In the rows, zero is written as 128.
Each row of numbers belongs to one of the objects below and depends on some of the facts about them. Some rows are named. Which object is each other row?

Some rows with their names:
[154  84  92 111  67  83 161 118  94  89  98 182  85 162 111 106 101 100
 145 130 137 113 153 117 160 127 120 153 144 162 128 122 171 115 113 104
 106 106  93 125 112] : farirum
[154  80  92 107  69  81 161 126  97  89  97 181  86 158 114  93 101  97
 146 128 133 107 152 120 160 124 113 152 143 164 126 120 174 126 119 113
 101 105  91 127 106] : seflem
[156  82  95 117  68  87 158 112  88  87  98 178  90 158 111 110 103  97
 144 134 141 120 149 116 164 129 125 152 147 159 125 119 172 104 104  98
 107 104  93 116 118] : dotro
[154 160  88  93 154 167 136 101 128 106 136 173 189 149 108 168 133 137
  94  93 141 158 106 101 165 166 172 151 157 107 128 169  80  60  96  81
 125 108 149  91 138] : gradre
[133  85  91 175 165 103 103  87  81 133 140  90  89 109 106 153  98 141
  92 160 113 115  93 113 102 145 103 153 117 179 111 157 176 139 182 125
 143  93 138 173 145] : viden
[166 156 149  95 153 156  91 156 158 150 162 121 162 161 146 102  94 164
 117  90  90 182 158 152 139 113 140 134 146 108 169 176  99 147 110 129
 123 139 129 101 111] : klido
[127 163 166  94 153 153 121  79 167 154 107 105  86 167 107  99 190 113
 137 160 159 149  88 105 103  91 131 122  73  93  99  87 148 169  93 151
 130 170 146 147 108] : platu
[125 167 164  89 154 155 114  77 166 153 108 104  84 168 103 101 192 112
 134 164 160 145  83 106 102  90 129 118  77  92  99  90 157 168  94 150
 119 170 143 140 106] : trosta
[120 170 160  89 147 155 103  79 166 150 110  96  83 168 113 114 189 112
 118 160 136 148  77 102 105  87 115 109  83  89 100  95 164 165  93 121
  95 171 137 112 102] : duston
[132 122  84  90 106 124 156 166 166 142 131 133 177 157 166  87 107 139
 117  90  75  88 119 120 160 162 105 138 158 128 113 164  80  95 176 154
  91 153 160 159  91] : rogeples
[ 77 164 145  87  71  99 163 171 160 153 120 166  93 160 131 122 173 155
 119 113  86  86 132 117 113 154  99 125 145 101  95  91 137  96 178 156
  89 172 126 144  91] : fugetram
[133 142  81  86 114 143 151 169 164 143 139 111 178 139 168  95 118 157
 109  91  74  84 122 120 159 164 106 134 162 111 117 160  76  91 179 152
  90 157 159 166  99] : beplu
[151  82  87 100  65  82 160 140 107  90  97 179  84 158 120  90 101  97
 147 124 118  90 150 121 158 125 105 148 142 170 120 119 172 143 145 128
  99 110 102 135 103] : stedre
[162  97 153 149 103 162 113 172  76 113 128 118  82  75 141 117 120 169
 115 162 116  90 159 138 148 159 103 113 164  91 160 132 110 155 161 151
 162 151 111 181 153] : flebra
[ 84 168 169  98  97 160 152 168 136 155 138 137  86 124 119 134 163 167
 101 141 123  95 152 138 115 167 112 126 157  89 119  99 115  88 165 154
 109 172 114 173 114] : staplel
[166  93 160 159 114 161 103 167  76 114 130 135  77  78 132 103 103 168
 119 160 128 133 161 152 144 156 108 124 166  88 167 142 141 162 139 149
 179 148  96 180 151] : triskam
[ 79 162  97 169 163 158 135  86 112 128 150  87 185  94 130 165 102 144
  98 151 156 121  78 172 102 107 154 155 133 162  88 153 171  64 182  89
 160 110 109  95 141] : drodim
[123 101 100 103  73 107 146 168  82 110 125 120  84  79 165 127 172 161
 124 150  77  84 142 112 146 157  99  93 166 108 126 119 100 157 177 154
  96 155 136 170 140] : libik
[ 85 148 113 127  69 164 158  95 111  89 106 177 186 121 138 155 120 105
 148 134 166 150 116 171 146 103 170 155 152  94  96 120 154  62 104  76
 155 114  80  83 136] : griku
[130  83  84  95  67  79 158 163 107  98 102 178  84 148 146  92 110 101
 142 129  87  83 143 117 151 128  98 131 155 166 116 119 161 154 174 144
  92 129 115 149 106] : fledana

Facts:
σ: refers to; μ: belongs to class
baplo σ:plabri μ:156
bedrek σ:resta μ:127
beplu σ:fugetram μ:367
biba σ:trosta μ:574
bifi σ:klomes μ:127
brasto σ:zomiskos μ:367
brevo σ:dredrir μ:367
brufazel σ:baplo μ:127
disku σ:plegram μ:367
dodrum σ:klutruflos μ:367
doror σ:beplu μ:574
dostok σ:disku μ:156
dotro σ:skozak μ:574
dredrir σ:madrom μ:574
drelan σ:giraro μ:574
drikam σ:stedre μ:367
drodim σ:klogron μ:127
duston σ:nadror μ:156
fadraka σ:neral μ:574
farirum σ:dotro μ:574
fazir σ:viden μ:156
fidapak σ:gitiflur μ:156
flamem σ:seflem μ:156
flebra σ:fufater μ:574
fledana σ:grumo μ:574
fliskul σ:tistam μ:127
fufater σ:staplel μ:127
fugetram σ:rogeples μ:156
giraro σ:triskam μ:574
gitiflur σ:suplam μ:574
gobo σ:skedriskes μ:574
gopliplu μ:156
gradre σ:skidre μ:367
griku σ:dodrum μ:127
grumo σ:saklu μ:156
grumok σ:griku μ:574
gruskos σ:klastim μ:574
klastim σ:stisi μ:574
klido σ:fidapak μ:367
klifum σ:vidri μ:574
kliskor σ:sterovuk μ:574
klogron σ:vemus μ:127
klomes σ:tregrim μ:367
kloskor σ:plorar μ:367
klumir σ:dostok μ:127
klutruflos σ:gradre μ:367
kotem σ:kloskor μ:156
laske σ:toplol μ:574
lestem σ:sevim μ:127
libik σ:doror μ:574
losim σ:trisku μ:127
madrom σ:noskis μ:156
mudru σ:fliskul μ:127
mutik σ:fledana μ:574
nadror σ:plinos μ:574
nefin μ:156
neral σ:drodim μ:367
noskis σ:ripu μ:127
padu σ:pufe μ:574
pigik σ:sogremo μ:367
pirus σ:brufazel μ:367
plabri σ:stumeflo μ:367
platu σ:klumir μ:156
plefe σ:bedrek μ:127
plegram σ:plefe μ:156
plinos σ:seskul μ:574
plirer μ:367
plitil σ:nefin μ:367
plorar σ:stilor μ:574
pufe σ:klifum μ:574
pufur σ:tisken μ:156
raflotan σ:grumok μ:367
ragem σ:losim μ:574
rela σ:raflotan μ:574
resta σ:gruskos μ:574
ripu σ:stuflil μ:127
roboklir μ:574
rogeples σ:lestem μ:367
saklu σ:drikam μ:574
seflem σ:farirum μ:574
seskul σ:biba μ:574
sevim σ:mutik μ:574
skagron σ:mudru μ:156
skedriskes σ:kliskor μ:156
skestu μ:574
skidre σ:treplo μ:156
skozak σ:trusto μ:574
sogol σ:fadraka μ:574
sogremo σ:brasto μ:367
soklik σ:pirus μ:574
staplel σ:skagron μ:156
stedre σ:flamem μ:574
sterovuk σ:sogol μ:574
stiki σ:duston μ:156
stilor σ:pigik μ:156
stisi σ:brevo μ:574
stuflil σ:padu μ:574
stumeflo σ:skestu μ:127
suplam σ:bifi μ:156
tisken σ:flebra μ:367
tistam σ:libik μ:367
tokom μ:127
toplol σ:klido μ:574
tregrim σ:drelan μ:574
treplo σ:gobo μ:574
triskam σ:pufur μ:574
trisku σ:stiki μ:367
trosta σ:platu μ:156
trusto σ:rela μ:156
vemus σ:fazir μ:574
viden σ:soklik μ:574
vidri σ:kotem μ:127
zomiskos σ:laske μ:574

Rows to name:
No name comes twice in this set of rows, the named rows included.
[ 95 158 160 111  78 166 150 169 124 125 133  91 180  71 173  97 110 167
 143 147 149  86 145 177 115 125 138 141 165  91 121 126 110 112 179 153
 170 164  87 148 136]	fufater
[166 138 153  92 151 166  95 161 150 148 153 120 155 146 135  89  94 168
 105  93 116 180 160 167 152 154 149 145 152  91 168 176  98 121 117 150
 168 150 123 163 115]	klomes
[155  83 102 139  71 108 153 104  78  87 100 180 103 144 108 143 116 101
 135 144 153 134 149 108 161 137 145 153 158 142 133 122 162  80  95  83
 122 102  96 107 138]	rela
[167 100 162 167 127 129  91 154  78 119 135 152  77 112 129 115  96 164
 132 122 109 180 162 151 128  99 108 112 158 101 169 153 161 170 109 116
 159 139  88 131 143]	gitiflur
[135 161  84 113 168 167 103  92 140 145 169  91 182 144 106 166 105 157
  87  93 109 143  82 108 127 164 154 155 135 168 109 177  92  60 172 113
 124 106 163 132 135]	neral
[163 147 140  90 145 171 116 167 150 146 153 106 170 104 147  91  95 169
 101  93 108 132 154 158 160 168 138 146 165  89 160 173  79  94 148 154
 160 157 144 182 122]	tisken
[125  95  87 174 165 118 103  87  75 124 146  94  95 102 106 163 103 146
  89 162 115 110  91 106 104 148 104 152 130 179 107 155 169 121 182 109
 141  97 136 160 151]	vemus
[165 104 119  90 162 165 111  85 170 142 109  91 182 155 114  85 141 112
 143 101 163 134  96 112 145 141 154 143  75  96 132 137  76 165  89 155
 170 107 170 172 119]	disku
[152  96 145 132 163 136 138 145 168 155 129 107 188 130 111 127 128 110
 156  90 163 118 151 131 151 165 163 130  78 136 149 132  75 140  91 153
 165  81 172 150 133]	brevo
[115 166 115  88 119 161 111  81 164 103 112  88 177 130 171  93 128 103
 152 157 151 116  77 160 105  83 134 130 117  90  99 115 151 168 126  80
 129 163 107  87 122]	losim
[ 79 166 158 171 115  88 141 164 154 149 156  90 186 103 172 168 100 100
 164  94 142 132 152 172 106  86 148  91 130 139 151 117  87 163 129 125
 109  88 133  82 140]	vidri
[ 79 121  96  91  59  98 162 165 162 113 112 129 179 114 174  88 108 113
 157 116 114  84 114 174 112  98 111 143 152 103  91 116 144 119 185 148
  95 156  97 107  98]	lestem
[162 134 155 168 129  85  88 160  76 127 147 138  77 127 147 159  96 123
 147  99  82 179 161 121 116  87 105  83 157 152 167 146 144 173 109  88
 108 118 106  87 147]	zomiskos
[138  83 156 176 154  85 138 152 121 139 118 126 141  84 110 161 172 101
 164 132 161  92 157 117 136 153 127  89  91 156 152  93  78 170  94 155
 166  79 164 141 160]	dredrir
[154  90 118 156 139 112 118 135  88 108 118 138  88 108 121 141 118 123
 132 153 127 104 144 111 131 126 109 125 145 145 144 125 139 162 126 124
 127 113 130 137 146]	roboklir

Now the same objects, written a new way:
Some rows with their names:
[150 132 171  93 109 111 172 131 108 110 153 138 109  84  81  50 167  88
 160 150 117 125  89 136 100  90 135  60 136 147 148 124  64 121] : beplu
[118 152  90 152 104 110 166 134 109  80  97 128 156  74 148 142 117 160
 137 135  94 125 163  75 154 130  84 174 163 104 165 134 155 145] : sogol
[154 114 109 109 112 158 144 115 181 106 120 115 135 133 140 149 118 138
 125  82 150 118  90  83 161 178 148 167 152  87 132 115 167 124] : rela
[118 157 182  97 112  84 173 139 102  99 143 158 130 165  75 109 120  76
 158 141 137 101 189 123 156 108 140 100  77 168 126 137  93 119] : fugetram
[153  58  93 162 118 137 109 107 121  74 108 136 126 158 121 127  81 160
 101 111 100 130 109 117 130 129  75 161 105 130 169 113 148 114] : laske
[143  56 142 150 113 140 148 113 103 105 130 176 106 138 117  61 104 117
 101 129  93 166  80 164  81 110 156  75 137 160 133 103  58 124] : pigik
[119 173 133  77 144 152 133 150 109 144 167 121 148 167 129 176 104  81
 124  86 108 130 195 157 121 122 152 158  55 164 101 103  84 119] : plegram
[ 80  73 163 111 141 139  81 119 124 186  96  93  91 126 151 151 175 117
 103 167 152 167 140 135 109  97 119 171 149 152  65 137 137 137] : ripu
[147 106  93 139 118 125 144 129 148  91 110 114 157 144 122 131 133 159
 128 119 139 103 133 119 138 152  93 148 145  99 154 121 153 131] : ragem
[147 157 162 104 116 159 159 130 163 166 173 151 101  61 158  73 119 114
 129  93 141 156  84 136 122 154 184  93 157 127 108 107 111 125] : raflotan
[150 103  90  78 124 149 101 133 134 124 118  91 135 110 126 151 163 120
 121  99 139 116 164 102 133 112  68 190 140 103 152 106 113 119] : klastim
[ 68 162 114 124 114 143  78 122  92 146  92 103  93  95 131 151 111 129
 141 164  87 166 149  90 120  89 175  89 146 113 107 173 165 125] : drodim
[148 101  90 130 116 128 123 117 143 100 109 112 141 143 104 140 134 149
 133 114 135 110 128 105 140 148 105 156 148  91 157 122 157 127] : skestu
[149  39  95 163 111 121 147  95 138  79  97 147 144 165  98 133 114 147
 100 120 133 141 100 120 128 162  95 146 136 118 131 103 133 141] : plorar
[151  52  96 157 113 135 117 103 119  74 104 142 128 161 112 116  87 152
 101 109 105 137 101 114 129 133  77 158 107 131 165 109 146 118] : zomiskos
[ 94 165 161 126 134 117 144 136 108 147 153 161 135 167 110 170 103  88
 132 114 135 136 142 143 149 137 165 143  91 160 108 123 112 120] : gopliplu
[125 169 173 103 123 151 145 128 161 173 171 169 118 166 129 185  97  85
 123  87 150 130  91 134 161 173 187 149 112 146  89 123 145 117] : trusto
[122 151  94 151 104 113 174 133 114  76  94 125 156  67 156 139 110 157
 135 136  95 129 157  72 156 129  80 175 163 111 165 135 149 148] : sterovuk
[ 83 173 104 138 110 126 155 138  92 157 126 164 117  42 145  68 132 138
 144 148  74 156  92 133  96  90 170  95 167 120 163 128  82 136] : neral
[133 119  77 123 109 125  63 103 106 126 100 119 141 148  80 161 141 150
 149 103 106 118 124  78 141 137 171 135 159  61 167 132 165 134] : viden

Rows to name:
No name comes twice in this set of rows, the named rows included.
[134 151 118  98 138 158  99 152 137 128  96  88 105 137 170 133 116 130
 112 156 107 156 182 168  83 113 152  57  71 148  70 121 163 118]	klumir
[ 69 160 106 123 115 143  58 117  94 161  91 103  87 113 119 148 118 128
 140 165  86 169 145  93 117  91 181  83 148 103 108 173 170 124]	klogron
[ 89 174 181 132 123 127 181 143 114  97 129 165 146 121 162 172  83  80
 132 105 116 159 124  91 165 153 156 172 114 176  87 119 106 128]	skidre
[116 144  84 110 112 143  70 117  92 196 151 158 104 110  91  78 149 117
 153 116  93 149  81 143  85  99 188  66 161  78 159 113  92 125]	pirus
[ 60 171  99 124 117 107  80 118  84 177 135 175 127 165  83 189 106  89
 153 104 103 141 144 118 146 125 191 123 125  98 144 133 131 123]	fazir
[140 155 176 103 126 162 129 123 161 116  91  93  86  75 165 150  95 106
 121 143 140 176  87  74 145 148 172 105 118 143  66 137 162 120]	griku
[142 132 171  92 103 116 173 140 110 118 149 153 111  93  88  51 163  96
 152 157 126 114  99 153 100  84 128  61 153 154 159 131  70 119]	rogeples
[ 77  67 168 159 133  98 158 114 105 125 123 181 138 174  99 174 110  86
  98 127 147 156 118 158 136 156 167 147 105 169  75 112  79 135]	kotem
[117 172 128  92 145 147 150 154 113 134 160 131 165 166 139 175 101  85
 123  91 111 127 195 174 117 142 159 113  54 161  94 105  97 118]	dostok
[103 133 101 105 124 150  38 104 100 178  94  99  86 145  91 152 124 115
 140 157 106 165 114 105 106 104 187  71 129  88  96 152 165 120]	brufazel
[125 121 137  79 127 145 124 140 105 200 175 117 106  51 154  72 182 109
 118 131 138 153  94 165  88  86 120 180 163 148 127 104  48 122]	brevo
[130 140 164  97 104 147 157 147 147 188 172 172  98 119 152  58 157 151
 126 160 155  95  87 181 107  97 170  94 171 144 165 151 114 118]	drikam
[ 83 164 112 119 128 121  77 120  93 178 147 170 128 173  84 186 106  82
 147  95 117 138 127 133 139 133 189 116 103 111 129 120 123 120]	baplo
[115 132 130 112 131 152  56 114 113 159  98  93  90 137 115 138 119 120
 132 160 123 163 118 117 110 100 177  82 116 119  86 154 163 120]	stumeflo

Now the same objects, written a new way:
Known rows:
[149 103 158  65 164 146 138 166 170 177  95 153 113 155 132 125 136 132
 107 136 133 165 128 139 133 161 114 115] : plinos
[ 71  96 163 162  70 110 147 125 124 166 132  52 142 124 131 145 111  88
 102  96 166  60 126 133 118 137 117 127] : neral
[ 93 184 113 101 159 103 103  76 120 135  80 173  84 121 114  96 117  87
 127 131 119 152 128 132 134 139  68 127] : platu
[ 79 206 136 172 138 134 119 120  84 119 138 156  96 110  81 115 140  95
 115 182 124 141  98  94 159  95  99 144] : fidapak
[ 59  76 120  93  79 116  96 102 114  69 107 105 179 105 150 113 135 144
 118  89 145  81 124 129 130 109 129 115] : brevo
[198  96  58 116 156 128 110 130 178 204 116 141 138 140 113 161 169 156
 171 121 183 137 163  91  70  89 138 193] : skestu
[101 149  86 156 131  64 115 105 113 127 131 124 105 150 144 124  82 106
 146 209  86 122 110 101 176 117 119 111] : grumo
[132 107 206 171 144 117 132 130 126 172 152  86 129 193 130 127 121 135
 109 113 170 115 128 119  93 183 132 110] : sogol
[169  96 125 136 133 122 114 135 158 158 133 111  87 174 172 118 104 146
 125 176 112 135 128 104 133 125 166  56] : sevim
[ 75 150 129 124  96 207 142 123  85 132 105  90 114  80 117 142 130  98
  89 141 111  89 145 135 127  64 162 145] : sogremo
[197 103 138 148 126 146 111 118 173 126 126 111  76 144 159 130 117 136
 151 129 134 174 134 149 103 116 155  69] : libik
[126  93  97 140  56 140 127 106 157 126 107  76  79  92 163 142  95  91
 132 122 119 107 127 159 132  85 147  82] : beplu
[ 84 154 113 181 147  66 112 107 136 151 122  93 123 163  91 146 124  97
 162 161 162 113 121 112 119 131  92 163] : fazir
[144  96 162  72 165 145 147 178 175 176  93 150 120 155 130 131 140 133
 109 144 129 170 121 144 142 165 116 118] : nadror
[187 102 156 145 106 143 121 146 160 103 150 155 113 111 135 134 156 154
 147 113 169 199 101 139 120 120 131 105] : flebra
[167 177  97 120 132 131 181 124  88 109 163 159 158  80 120 130 104 119
 135  74  72 109 161 162 131 176 128 178] : griku
[119 183  91  81 146 114 106 111 165  97 124 166 126 105 109  55 135 122
 122  46  97  74 155 123 116 156 106  92] : plefe
[116 163 124 177 103  94 118 117 122  70 143 161 117  92 105 133 147 109
 164 148 145 187  81 139 155 110  81 136] : pufur
[136 155 109 177 109 104 110  91 139  69 122 132  85 102 120 144 122  99
 183 144 136 195 102 172 131 109  98 117] : skagron
[163 115 164 149 113 134 123 160 145 114 165 170 134 115 126 122 172 159
 121 121 172 182  87 107 133 124 125 110] : giraro

Name these rows:
No name comes twice in this set of rows, the named rows included.
[140  98 165 158 150 107 122 146 165 184 144  93 134 189 120 138 142 139
 129 133 178 113 133  98  93 153 130 122]	vemus
[ 70 117 125 118 102 199 137 120  94 100  98  71 144  96 126 153 127 118
 118 139 110  92 144 156 125  74 164 151]	kloskor
[ 78 154 138 132  72 182 144 136  91 142 130 120 113  64 111 125 141  95
  72 128 130  90 114 106 150  68 133 133]	klido
[ 82 198 142 171 128 115 123 124  92 110 146 160 110 103  82 119 148 101
 120 173 135 151  90  92 165 100  91 141]	suplam
[129  99 102 104  69 138 166  96  43 133 131 143 159  56 164 157  97 111
 106  95 103 118 138 151 140 116 130 190]	raflotan
[130 190  90  71 149 127 125 126 173 125 113 166 103  99 102  71 132 102
 113  56  89  84 153 134 123 156 106 103]	klumir
[110 145  81 138 130  66 125 103  75 121 140 156 132 133 149 131  91 118
 142 204  81 135 107 100 184 120 112 150]	flamem
[125 156  93 174 128  94 105  84 146 107 113 103  63 143 143 128  85  90
 168 181 102 145 121 148 142 113 120  90]	fugetram
[ 56 129 119 139 149  82  84  88 108  39 110 124 174 155 123 116 131 149
 171 161 132 130 115 131 136 130 109 137]	madrom
[127 155  88 135 136  88 145  82  33 115 135 182 146 106 138 149  95 118
 141 171  89 156 123 135 160 134 102 194]	trusto
[138 131 159 130 178 205 119 128 106 129 118 111 126 161 118 134 137 162
 121 161 117 138 151 131  98 109 180 131]	plorar

Now the same objects, written a new way:
Some rows with their names:
[144 104 114 145 135 156 138 113 162 173 174 131 104 152 120 149 119 165
 140 138 182  99 136 105 151 117  75  86 136 101 123 111 106 155] : staplel
[160 121 131 105 109 145 155  74 136 146 142 118 112 147 120 123 141 166
 169 132 147  44  95 168 113 119 138  88  99  66 148 114 150 109] : duston
[106 130 140 135 133 163 177 120 162  69 102 164 127 124 176 128 167 142
 121  79 148 155 162 156 108 114 131 134 189 198 117 120 137 107] : grumok
[138 138 102 112 170 159 124 141 132  79 122 167 112 143 218 143 152 115
 105  78 121 141 162 157 130 100 158  77 149 186 102 139 129  95] : klutruflos
[122 118 135 136  70 151 153 165 138 155 155 140 116 100 171 120 113  71
 108 145 134  46 169 126 105 123 133 110 116 164  69 145 131 108] : klogron
[121 116 110 149 134 135 156 125 155 127 120 153 128 127 160 145 142 191
 132 123 127 126 145 129 149 103 151  87 147 106 135 142 121 106] : gopliplu
[131 135 168 128  97 163 190 124 144 118 140 153 103 121 169 144 125  91
 138 124 168 101 169 161 100 117  91 146 152 195 115 133 156 117] : kliskor
[140  98 149 160 129 156 145 108 151 129 188 130 102 140 120 146 113 139
 150 121 187 105 158 100  97 113  76 134 158 170 130  70 137 177] : flebra
[130 140 162 122 102 168 190 122 149 112 139 154 106 122 170 140 132  96
 136 119 171 107 169 167  99 122  86 140 156 195 114 130 151 114] : gobo
[120 162 147 135 122 175 165 110 154 111 173 151 125 112 173 159  87 163
 169 164 149 122 189 137  58 158  94 135 143 185 145  97 166 114] : klifum
[ 83 138  95 156 125 158 121 148 165 104 147 152 159  90 185 128 109 188
 123 151  88 119 188  95  77 159 179  89 139 163 100 104 135  91] : vidri
[116 137 141 146 132 147 163  99 144  67 127 153 139 112 168 137 134 188
 159 118 117 130 163 149  65 122 170 135 157 166 159  93 173 103] : gruskos
[124 154 103 109 152 150  84 123  99  99 183 138 114 117 167 177 146 112
  92 116 158 133 146 140 118 110 144  75 112 155 143 110 163 121] : plirer
[167 116 108 112 174 175 100 114 133 126 186 133  93 174 159 143 128 109
 130  98 173 103 142 126 124 115  93  70 131 165 100  91 121 150] : beplu
[140 115 111 125 136 170 147 107 168 159 154 133 106 155 126 140 141 157
 138 121 186 104 130 128 157 129  70  81 144 111 112 117 102 139] : fugetram
[165 134 132 111 128 152 135 150 109 135 165 152  85 142 207 160 105  66
 121 123 145  83 171 154 122  94 122  90 112 173 106 150 148 113] : neral
[137 102 153 145 123 125 158  82 126  65 124 135 129 127 136 119 161 173
 160  90 123  91 124 153  65  91 191 136 146 140 160  77 174 120] : seskul
[156 135 108 130 166 166  96 134 129 138 209 140  98 147 186 172  75 136
 145 148 147 110 181 106 100 125 106  75 115 165 125  97 141 139] : klido
[143 112 179 154  75 132 191 143 123 138 155 147  92 112 165 154 107  78
 133 137 161  79 179 141 101  84 110 157 141 180 127 139 168 132] : soklik
[136 122 114 152 129 155 140 124 159 174 182 137 109 133 143 164  90 182
 149 170 163 109 159 101 140 129  84  87 127 105 134 119 118 141] : suplam

Name these rows:
No name comes twice in this set of rows, the named rows included.
[134 130 113 148 127 156 143 127 163 174 180 140 109 131 148 168  88 182
 152 172 159 109 165 106 133 135  83  86 128 105 136 122 122 132]	fidapak
[172 104 117 117 161 127 105  90 100  77 144 129 113 157 166 126 153 149
 143  79 106  73 111 153  87  77 218  76 113 122 144  88 163 112]	trisku

